Here is a tiny trained network, its code and every weight. The questions are about switching its units off for an input and a class, where a switched-off unit gives its printed mean instead of its output.

import numpy as np


def w(rows, s, z=0):
    codes = np.array(rows[::2]) - 128.0
    scale = np.full(codes.shape[1], s)
    scale[-1] = z or s
    return codes * scale


def f(y):
    return y / 2 * (1 + np.tanh(0.7978845608 * (y + 0.044715 * y**3)))


def log_softmax(a):
    a = a - a.max(-1, keepdims=True)
    return a - np.log(np.exp(a).sum(-1, keepdims=True))


def net(x, mask):
    res = np.array(x, float).reshape(1, 5) / 4 @ E
    y = f(res @ A[0][:, :-1].T + A[0][:, -1])
    res = res + np.where(mask, y, B[0][:, -1]) @ B[0][:, :-1]
    return log_softmax(res[-1] @ U[:, :-1].T + U[:, -1])


A, B = {}, {}
E = w([
[145,130,212,177,52],'x0',
[65,27,99,104,33],'x1',
[131,58,177,12,159],'x2',
[209,3,107,199,187],'x3',
[11,119,185,167,193],'x4',
],0.0077)
A[0] = w([
[171,154,144,201,254,253],'N1',
[150,84,175,128,158,172],'N2',
[70,76,194,107,172,194],'N3',
[179,81,151,194,155,175],'N4',
[94,96,111,73,172,167],'N5',
[133,210,121,128,237,209],'N6',
[141,221,180,104,83,227],'N7',
[153,105,99,24,37,214],'N8',
[106,152,149,165,38,246],'N9',
[173,93,164,183,84,187],'N10',
[147,109,97,190,91,157],'N11',
[89,183,105,133,74,194],'N12',
[131,114,109,48,198,188],'N13',
[117,98,88,222,99,169],'N14',
],0.009,0.0044)
B[0] = w([
[164,104,154,219,183,247],'N1',
[109,35,196,109,128,182],'N2',
[66,66,208,46,174,207],'N3',
[83,32,150,203,141,207],'N4',
[127,63,121,58,172,185],'N5',
[161,210,172,154,215,213],'N6',
[145,238,184,91,118,230],'N7',
[199,129,91,59,39,255],'N8',
[41,216,116,119,2,231],'N9',
[109,99,121,179,65,199],'N10',
[125,111,75,180,75,173],'N11',
[127,202,156,109,94,205],'N12',
[216,31,83,104,200,199],'N13',
[66,120,54,222,95,186],'N14',
],0.007,0.008)
U = w([
[4,175,166,103,79,66],'0',
[193,138,143,165,253,68],'1',
[192,146,100,83,28,159],'2',
[33,125,9,212,75,76],'3',
[36,79,182,86,182,255],'4',
[107,36,159,185,121,26],'5',
[172,58,77,27,134,129],'6',
[185,195,150,156,144,174],'7',
],0.0074,0.0014)

Each question gives the input, the list of numbers given to net, and the class t.
The units are the neurons (one row each of A and B). Each row of codes is followed by its name. A weight is (code - 128) times the scale printed after its matrix; where a second scale follows, it is the last column's (A, B and U).
mask holds one flag per neuron, in row order. A switched-off neuron (its flag False) gives its mean, the last column of its row in B, instead of its output. The means were averaged over made-up inputs and are rounded, as every weight is.
A unit's drop is (log p(t) with every unit on - log p(t) with that unit switched off) / (log p(t) with every unit on - log p(t) with every unit switched off).
The circuit of an input: a set's keep is (log p(t) with only the set's units on - log p(t) with every unit switched off) / (log p(t) with every unit on - log p(t) with every unit switched off). Starting from the 12 units with the biggest drops (on a tie, the unit counted first), units are removed one at a time, each time the one whose removal leaves the highest keep (on an exact tie, the one counted first), for as long as the keep stays at least 0.8.
units of the circuit, in order: the units of the circuit, biggest drop first
unit that matters most: the unit with the biggest drop
top k neurons: the k neurons with the biggest drops, biggest first
drop when u is switched off: that unit's drop, to one decimal
input [4,-7,-4,-6,7], class 7: units of the circuit, in order : N6, N7
input [-1,5,8,-4,2], class 6: top neuron : N8
input [-7,0,-6,-4,5], class 1: units of the circuit, in order : N6, N9
input [-4,1,-8,1,-7], class 3: units of the circuit, in order : N14, N11
input [-7,-5,-7,-8,2], class 7: units of the circuit, in order : N6, N7
input [-4,-1,-6,-2,1], class 7: units of the circuit, in order : N6, N4, N3
input [0,-7,-3,-1,2], class 1: units of the circuit, in order : N1, N6
input [3,-7,-1,-2,4], class 1: units of the circuit, in order : N1, N6
input [-8,0,3,-4,1], class 6: units of the circuit, in order : N13, N5
input [-8,-1,-2,-5,7], class 1: units of the circuit, in order : N6, N9
input [1,-7,7,-1,-6], class 1: units of the circuit, in order : N9, N6
input [-4,-4,3,1,-5], class 1: top 2 neurons : N6, N9
input [-5,4,5,-7,-1], class 6: top 2 neurons : N13, N5
input [-1,4,-6,8,-3], class 3: unit that matters most : N14
input [3,-1,-7,-6,-5], class 0: top 2 neurons : N9, N13
input [-8,-1,-1,-5,8], class 1: drop when N6 is switched off : 0.4
input [1,-4,-2,0,8], class 1: drop when N9 is switched off : 0.1
input [-2,8,-2,5,-3], class 3: drop when N14 is switched off : 0.2
